[128 = 0]

[114 109 138  90 152 108  80 122 109 113 166 127 105  68 190 140  81 134
  97 109 116 137  87 102 122 186 135 101 132 158 117  85 146 128 107 151
  86 131  77] | X > <61>
[126 144 117 120 122 142 122 142 132 120 187 138 160  83 148 128  38 144
  89  52 122 127 145  74 137 146  99 101 118 131 134  82 117 135 103 200
 132 151  98] | H > <70>
[114 130 129 104 126 118 102 145 118 121 187 144 114  78 173 112  87 128
 114  74 149 125 132  77 130 156 132 110 110 130 134  89  98 134 122 149
 112 137  98] | X > <68>
[121 145 121 110 124 150  97 131 119 120 172 144 112  93 157 130  62 136
  99  68 121 126 140  71 134 143 113  81 100 132 132  97  98 144 106 192
 112 139 109] | V > <57>
[119 152 128 122 119 147 122 137 106 110 165 165  93 119 125 126  88 136
  80  99 129 113 183  67 150 150 126  89 128 118 112  82 112 137 137 203
 125 130 149] | V > <65>
[113 118 154  89 136  80  96 205 112 116 191 118 111  61 185 143 116 129
 150 112 113 144  92 110 134 182 148 169 127 144 120  88 139 127 161 124
  98 126  64] | X > <68>
[119 104 129  82 156 120  69 121 110 121 191 113 111  51 179 117  82 127
 115 101 107 130  87  83 131 164 131 108 106 166 111  90 117 133 106 144
 102 127  65] | X > <61>
[130 153 123 136 112 167 133 138 103 108 153 158 106 123 122 146  48 148
  69  96 100 119 177  65 123 135 110  68 122 128 112  74 136 130 117 216
 142 130 145] | V > <65>
[118 160 129 111 126 119  90  93 114 119 161 126 108 113 170 113 110 127
 115  63 141 134 133 100 147 157 107  67  91 121 133 108  93 139 103 205
 101 137 117] | V > <57>
[144 146 107 119 124 130 125  98 142 133 191 100 171 122 124  96 119 130
 121  42 169 116 141  79 161  90  95 122  96 111 135 128  64 116 100 194
 137 145  95] | H > <67>
[113 136 127 110 120 133 101 121 108 121 162 150  85 107 140 109 117 124
 106 108 145 119 150  74 141 126 141  92 119 129 117 105  92 131 133 167
 123 129 124] | V > <65>
[127 101 114  98 146 150  64 122 103 120 161 152 108  74 204 152  30 132
  99 104  56 145 103 101 123 184 126  78 102 171 130  97 159 159  92 139
  92 132 102] | X > <61>
[118 150 128 120 119 143 138 146 100 133 171 138 104 116  87 118 103 140
  88 111 136 107 165  66 139 117 132 108 123 130  97  96  98 124 129 198
 143 120 131] | V > <65>
[137 117 114 105 138 150  94  89 102 117 171 136 120  84 164 136  32 143
  70  85  78 131 121  75 128 172 101  59 101 167 113  88 147 143  91 203
 105 135 100] | X > <61>
[112 124 134  97 137 114 102 187 127 114 184 118 151  59 166 150  85 125
 138  88 100 144  92 119 125 144 134 151 104 152 137 105 135 136 125 132
 115 133  66] | X > <68>
[128 146 127 126 120 147 133 181 128 109 179 153 171  82 127 138  35 133
  90  67 128 123 155  91 119 141 107 112 115 126 139  79 135 133  94 183
 150 142 100] | H > <70>
[122 153 119 122 120 138 133 118 121 120 166 122 128 124 127 127 112 133
 104  80 130 130 144  98 144 133 110 108 115 113 118 102 109 121 120 205
 125 135 119] | V > <65>
[110 167 146 113 108 138 112 144 115 113 161 162  73 127 138 131 112 134
 102  99 130 124 175  77 139 146 138  78 110 115 123  92 100 143 143 203
 125 125 143] | V > <65>
[123 157 121  99 131 152 106 139 121 121 178 117 133  90 141 139  90 140
 125  73  97 133 116 103 134 114 114 101  68 135 134 117  99 150 105 179
 125 134  85] | X > <68>
[136 134 111 127 117 138 108 117 130 132 166 141 144 114 161 131  68 141
 105  47 107 132 160  74 146 155  86 109 116 129 140  89 120 141 119 199
 121 140 118] | H > <67>
[145 120 100 107 127 171  77  75 110 134 171 159 124  92 191 133   4 147
  84  44  63 119 146  60 138 161  76  46  85 158 142  92 131 163  75 198
 106 136 116] | X > <61>
[138 131 110 130 114 166 101 158 132 132 156 158 171  94 163 162  20 141
 117  44  84 139 153  93 129 133  86 102  84 140 165 100 134 175  97 163
 142 148 113] | H > <70>
[108 135 131 113 109 142 110 174 122 111 169 147 149  72 156 134  52 128
 105  74 119 131 120 104 119 153 121 108  99 133 150  90 122 142 100 163
 133 146  86] | X > <68>
[127 151 117 124 105 145 113 119 122 130 166 135 132 127 145 138  79 139
 110  54 101 136 158  85 152 147  86  98 101 129 132  99 109 142 124 202
 120 136 123] | V > <57>
[124 103 118  93 147 138  63  83 102 125 158 148  83  89 202 125  73 127
 112 105  88 132 103  91 141 174 120  71 101 164 125 100 131 149 107 151
  84 117 102] | X > <61>
[148  85 111 141 132 109 124 103 141 139 179 120 167  99 153 104  90 142
 114  84 148 123 126  81 147 150 108 159 153 140 132 100 132 108 112 131
 124 141 104] | H > <67>
[103 173 134 101 130 123 118 125 115 122 182 110  99 116 126 119 149 126
 128  88 149 122 133  90 149 125 128  93  99 106 110 113  70 125 137 208
 116 130 105] | V > <65>
